The rows lie along a hidden order. The number after each row says roughly how far along it the row is, from 0 to 10. A new part has a new order.
[ -3.4 -31.5  -8.4  14.2 -39.7  62.5   9.9   2.8  16.9 -18.8  12.8 -11.5
 -21.2  -3.1  -4.9  -1.6  24.2  34.3  -9.6 -29.1  10.6 -39.8  27.3 -69.9
  -5.5  -6.1 -11.8  12.4   0.6 -31.3   4.3 -26.3 -98.9  -2.9 -17.3   8.9
  -3.6 -57.4   8.7 -48.4  35.9  19.0  64.4  -6.8 -56.8] => 6
[ -4.8 -20.5 -13.3   6.0 -15.0 -11.7  23.2  19.6  -5.0   1.3  -0.7  10.6
   9.3  14.0   6.3  -1.8  -6.6  -4.4  -3.9 -44.9  -6.6  17.7  14.5  16.9
  19.0 -18.6   5.9  10.1 -11.6  -8.3  -3.0   6.0  15.9  -4.0   6.3 -10.6
   1.6  32.1   2.7   6.0 -21.4 -27.3  -2.3   4.3  21.4] => 2
[-24.8  16.1   2.9 -18.4 -30.1  69.6   4.8  -9.2 -11.8 -28.1   1.5  -6.7
  -2.6  -8.2 -20.4   9.7  22.7  28.5 -13.1 -10.2  12.2  -0.3  17.5 -24.8
 -48.4   9.5  -0.2  -1.1  25.8 -44.6   6.2 -10.3 -74.9  -8.9  -4.7  15.3
  12.1 -56.2  -7.0   2.8  12.8  19.8  57.0  12.9 -39.1] => 9
[ -1.2 -14.8 -11.9   1.0 -39.7  49.0  10.4   4.3   2.7 -26.4   8.7   9.0
 -10.6   7.3 -11.3   0.2  19.9   9.8  -7.5 -47.5  11.6   6.1  28.1 -35.7
   2.6 -17.0  -6.5  10.6   8.6 -35.0   3.0 -23.0 -59.2 -11.6  -3.4   9.3
   0.6 -18.5  -6.0 -26.1  15.2  -8.2  43.9  -0.8 -16.5] => 6
[-14.6  19.5   5.4 -15.9  22.3 -36.5  -2.9   0.0 -24.0  29.0  -3.2   4.9
  33.4   1.9   1.9   7.8 -17.0 -22.4  -4.0  23.5 -13.0  30.8 -19.4  59.1
  -1.5   6.1  18.4  -4.9   4.9  10.0  -2.7  25.6  71.6   2.6  10.1  -5.0
  10.9  45.1  -6.4  54.3 -38.1 -12.0 -36.6  17.3  30.1] => 4
[ 14.1 -21.6 -22.1   2.6 -33.3   3.2   4.5  32.8   8.1   6.8  -0.4  17.2
   8.8   9.0   8.0  -5.2  -5.9 -21.0  -2.7 -66.1  -1.6  -0.9  10.7  12.7
  22.3 -16.0   0.9   9.6 -17.2  -8.1  -5.3  10.1  26.4 -17.4  13.6 -22.0
  -3.0  39.3  16.1  -2.0 -16.3 -39.1   5.0  -3.2  19.2] => 0
[ -3.8  13.5 -10.2 -28.8 -28.6  47.8  32.5 -13.4  -2.7 -34.3   8.3  21.1
  -3.9  10.7 -23.4  11.6  22.9  -6.2  -3.3 -34.7  28.4  73.0  16.4 -16.2
  -7.6 -26.9   2.3   6.2   6.8 -53.4   6.4 -21.2 -26.1 -17.9   7.9  -8.7
   4.3  -0.5 -14.8  -0.1   6.1 -15.4  30.8   3.4   3.6] => 9
[-17.9  12.5   3.3  14.0 -32.8  50.3 -26.9 -13.2  16.0 -15.2  -8.2 -21.5
   1.2 -27.5   2.0   3.6   1.4  39.2 -27.8  10.7   7.6 -50.8  -3.9 -32.4
 -60.3  25.6  -9.2 -15.1  17.1 -20.4   5.6  -3.9 -99.9   9.8  -8.6   7.5
  17.1 -52.1  15.0 -23.5  37.7  39.4  51.1   2.0 -56.7] => 5
[-26.8  25.6   3.0 -21.6 -31.8  64.6  -2.3  -9.3 -12.5 -29.1  -3.4  -6.8
  -2.2 -14.2 -22.8  12.0  18.5  24.8 -13.4  -4.8   8.8   2.5  17.5 -20.7
 -63.2  13.2   0.6  -5.5  26.9 -46.6   6.5 -12.0 -87.6  -8.9  -0.4  14.1
  21.5 -42.3  -6.4   3.3  14.7  22.6  60.7  12.1 -46.7] => 10
[-18.1  36.8   6.3 -11.8  -7.0   5.1 -20.1 -14.2  -8.5  -1.4 -14.9  -5.3
  19.8 -19.9  -5.4  12.7  -0.8  -4.8  -7.1  19.9   5.3  17.6 -16.4  23.6
 -55.7  24.4   5.6 -17.6  26.2 -11.9   6.2   9.3  -7.8  -1.9   6.0   1.1
  15.5  -2.2   0.1  31.8  -3.0  17.5   8.5  11.6  -8.4] => 6
[-19.9 -10.9   3.6   9.9  40.8 -16.2  64.8 -17.1 -33.2   0.7  23.6   5.6
   4.6  32.3 -11.2  11.0   6.3  -5.4   2.4  -5.8   5.5  76.6   6.3 -21.2
  44.1 -28.1   3.2  25.2   7.2 -15.9  14.5 -25.5   2.2  12.4 -17.9  25.3
  -3.3  17.7 -32.0  13.5   2.0 -17.7  -9.9  15.2   1.5] => 10
[ -1.4  -6.8 -14.2 -13.6 -41.0  47.8  11.4   7.5   9.0 -30.4   7.6  12.2
 -13.6   4.1 -15.7   0.3  21.6   3.4  -5.6 -46.9  19.1  13.3  26.5 -33.9
  -7.3 -20.4  -3.8   6.5   4.6 -44.9   3.8 -17.1 -53.1 -21.7   1.2  -4.0
  -2.9 -19.0  -2.4 -21.1  11.6 -11.7  33.9  -4.3 -16.9] => 6
[-20.0  38.9  -1.4 -27.2 -51.1  59.7 -28.2  -9.0   4.7 -35.2 -10.2  -4.1
   6.6 -25.1 -20.5  13.8  19.2  18.7 -17.0  -4.6  18.6 -15.1  10.0  -9.8
 -78.2  21.6   1.0 -17.9  34.0 -42.0   6.0   2.7 -80.9 -15.2   8.7  -2.8
  20.0 -40.7   9.1  -0.4  17.1  28.3  54.3   8.3 -40.6] => 7
